Here is a tiny trained network, its code and every weight. The questions are about switching its units off for an input and a class, where a switched-off unit gives its printed mean instead of its output.

import numpy as np


def w(rows, s, z=0):
    codes = np.array(rows[::2]) - 128.0
    scale = np.full(codes.shape[1], s)
    scale[-1] = z or s
    return codes * scale


def norm(h):
    return h / np.sqrt((h * h).mean(-1, keepdims=True) + 1e-5)


def f(y):
    return np.maximum(y, 0)


def log_softmax(a):
    a = a - a.max(-1, keepdims=True)
    return a - np.log(np.exp(a).sum(-1, keepdims=True))


def net(x, mask):
    res = np.array(x, float).reshape(1, 2) / 4 @ E
    u = 0
    for l in range(2):
        y = f(norm(res) @ A[l][:, :-1].T + A[l][:, -1])
        res = res + np.where(mask[u : u + 9], y, B[l][:, -1]) @ B[l][:, :-1]
        u += 9
    return log_softmax(norm(res)[-1] @ U[:, :-1].T + U[:, -1])


A, B = {}, {}
E = w([
[140,100,95,182,104,162,253,114,173,143,168,70],'x0',
[6,72,197,222,145,135,65,133,226,95,122,145],'x1',
],0.0061)
A[0] = w([
[90,109,114,151,195,90,60,84,140,108,103,88,77],'L0N0',
[135,139,98,91,94,60,135,126,106,133,210,59,202],'L0N1',
[98,107,69,91,100,159,90,128,239,136,186,135,55],'L0N2',
[109,122,128,68,110,125,92,108,106,94,121,123,1],'L0N3',
[185,74,174,114,104,96,71,186,119,86,119,150,119],'L0N4',
[134,88,115,185,80,90,83,137,165,62,184,104,113],'L0N5',
[132,112,122,133,117,255,129,115,218,207,56,120,61],'L0N6',
[164,181,132,104,138,75,103,114,107,102,128,137,89],'L0N7',
[29,118,164,95,118,98,105,153,117,142,66,115,37],'L0N8',
],0.0045,0.0033)
B[0] = w([
[64,78,148,115,198,121,116,125,96,96,109,122,204],'L0N0',
[3,116,176,176,217,159,124,137,191,132,56,161,255],'L0N1',
[113,58,180,118,145,179,103,131,115,118,109,94,166],'L0N2',
[67,166,81,172,106,145,117,131,145,117,123,203,141],'L0N3',
[173,118,158,155,111,138,214,106,189,158,116,159,196],'L0N4',
[50,93,188,127,43,197,141,96,93,87,88,193,207],'L0N5',
[185,185,92,66,169,125,57,101,115,110,137,180,175],'L0N6',
[96,92,146,177,158,166,124,90,160,119,104,63,194],'L0N7',
[149,211,94,171,123,164,183,159,147,141,201,135,191],'L0N8',
],0.005,0.0039)
A[1] = w([
[97,134,183,99,133,187,197,87,78,82,94,175,139],'L1N0',
[128,68,136,120,64,139,132,119,116,166,171,37,50],'L1N1',
[142,195,135,58,140,39,62,187,86,113,130,181,125],'L1N2',
[120,87,166,121,76,96,67,172,78,116,134,185,159],'L1N3',
[156,177,124,74,117,35,66,151,106,121,138,164,89],'L1N4',
[204,200,37,15,167,119,174,144,47,125,156,36,1],'L1N5',
[213,110,52,181,6,170,198,90,156,111,253,19,39],'L1N6',
[209,203,36,40,167,110,146,166,38,110,125,71,10],'L1N7',
[134,183,99,89,102,3,35,169,100,75,122,137,26],'L1N8',
],0.0065,0.0025)
B[1] = w([
[185,179,106,121,154,69,127,181,50,171,105,112,255],'L1N0',
[191,201,77,99,159,86,87,136,121,141,142,97,140],'L1N1',
[136,151,35,83,22,105,200,68,184,124,223,158,198],'L1N2',
[197,117,60,93,92,160,201,90,155,138,153,41,188],'L1N3',
[181,168,80,121,71,125,197,53,166,171,222,190,166],'L1N4',
[6,46,240,213,184,162,47,176,146,53,107,107,255],'L1N5',
[199,208,34,3,18,82,140,35,141,167,187,233,197],'L1N6',
[72,58,212,230,202,157,52,175,161,90,73,62,245],'L1N7',
[192,198,79,62,99,125,212,138,32,195,76,202,157],'L1N8',
],0.007,0.0071)
U = w([
[24,48,195,229,200,207,71,147,196,41,134,60,235],'0',
[213,230,8,43,26,77,245,28,200,194,233,234,194],'1',
[230,230,74,127,226,39,215,222,5,224,54,40,146],'2',
[209,33,144,2,69,124,56,199,92,166,206,110,3],'3',
],0.009,0.0063)

Each question gives the input, the list of numbers given to net, and the class t.
The units are the neurons (one row each of A and B). Each row of codes is followed by its name. A weight is (code - 128) times the scale printed after its matrix; where a second scale follows, it is the last column's (A, B and U).
mask holds one flag per neuron, layer by layer. A switched-off neuron (its flag False) gives its mean, the last column of its row in B, instead of its output. The means were averaged over made-up inputs and are rounded, as every weight is.
A unit's drop is (log p(t) with every unit on - log p(t) with that unit switched off) / (log p(t) with every unit on - log p(t) with every unit switched off).
The circuit of an input: a set's keep is (log p(t) with only the set's units on - log p(t) with every unit switched off) / (log p(t) with every unit on - log p(t) with every unit switched off). Starting from the 12 units with the biggest drops (on a tie, the unit counted first), units are removed one at a time, each time the one whose removal leaves the highest keep (on an exact tie, the one counted first), for as long as the keep stays at least 0.8.
circuit, biggest first: the units of the circuit, biggest drop first
unit that matters most: the unit with the biggest drop
k most important neurons: the k neurons with the biggest drops, biggest first
top k neurons in layer l: the k neurons of layer l with the biggest drops, biggest first
drop when u is switched off: that unit's drop, to one decimal
input [1,3], class 2: top 3 neurons in layer 1 : (L1N5, L1N0, L1N7)
input [-4,1], class 1: circuit, biggest first : (L1N5)
input [3,-2], class 2: 4 most important neurons : (L0N1, L1N5, L0N8, L1N2)
input [8,7], class 1: 4 most important neurons : (L0N1, L1N5, L1N7, L1N6)
input [-5,4], class 1: 2 most important neurons : (L1N7, L1N5)
input [-4,0], class 1: 2 most important neurons : (L1N5, L0N1)
input [-5,-6], class 0: 2 most important neurons : (L1N7, L1N5)
input [4,3], class 1: 3 most important neurons : (L1N5, L1N7, L0N1)
input [-3,2], class 2: 2 most important neurons : (L1N5, L0N4)
input [3,1], class 2: drop when L0N6 is switched off : 0.1
input [-3,-4], class 0: drop when L0N5 is switched off : 1.1
input [-3,3], class 2: drop when L1N7 is switched off : 0.5
input [-2,1], class 2: drop when L0N8 is switched off : 0.0
input [7,5], class 1: unit that matters most : L0N1
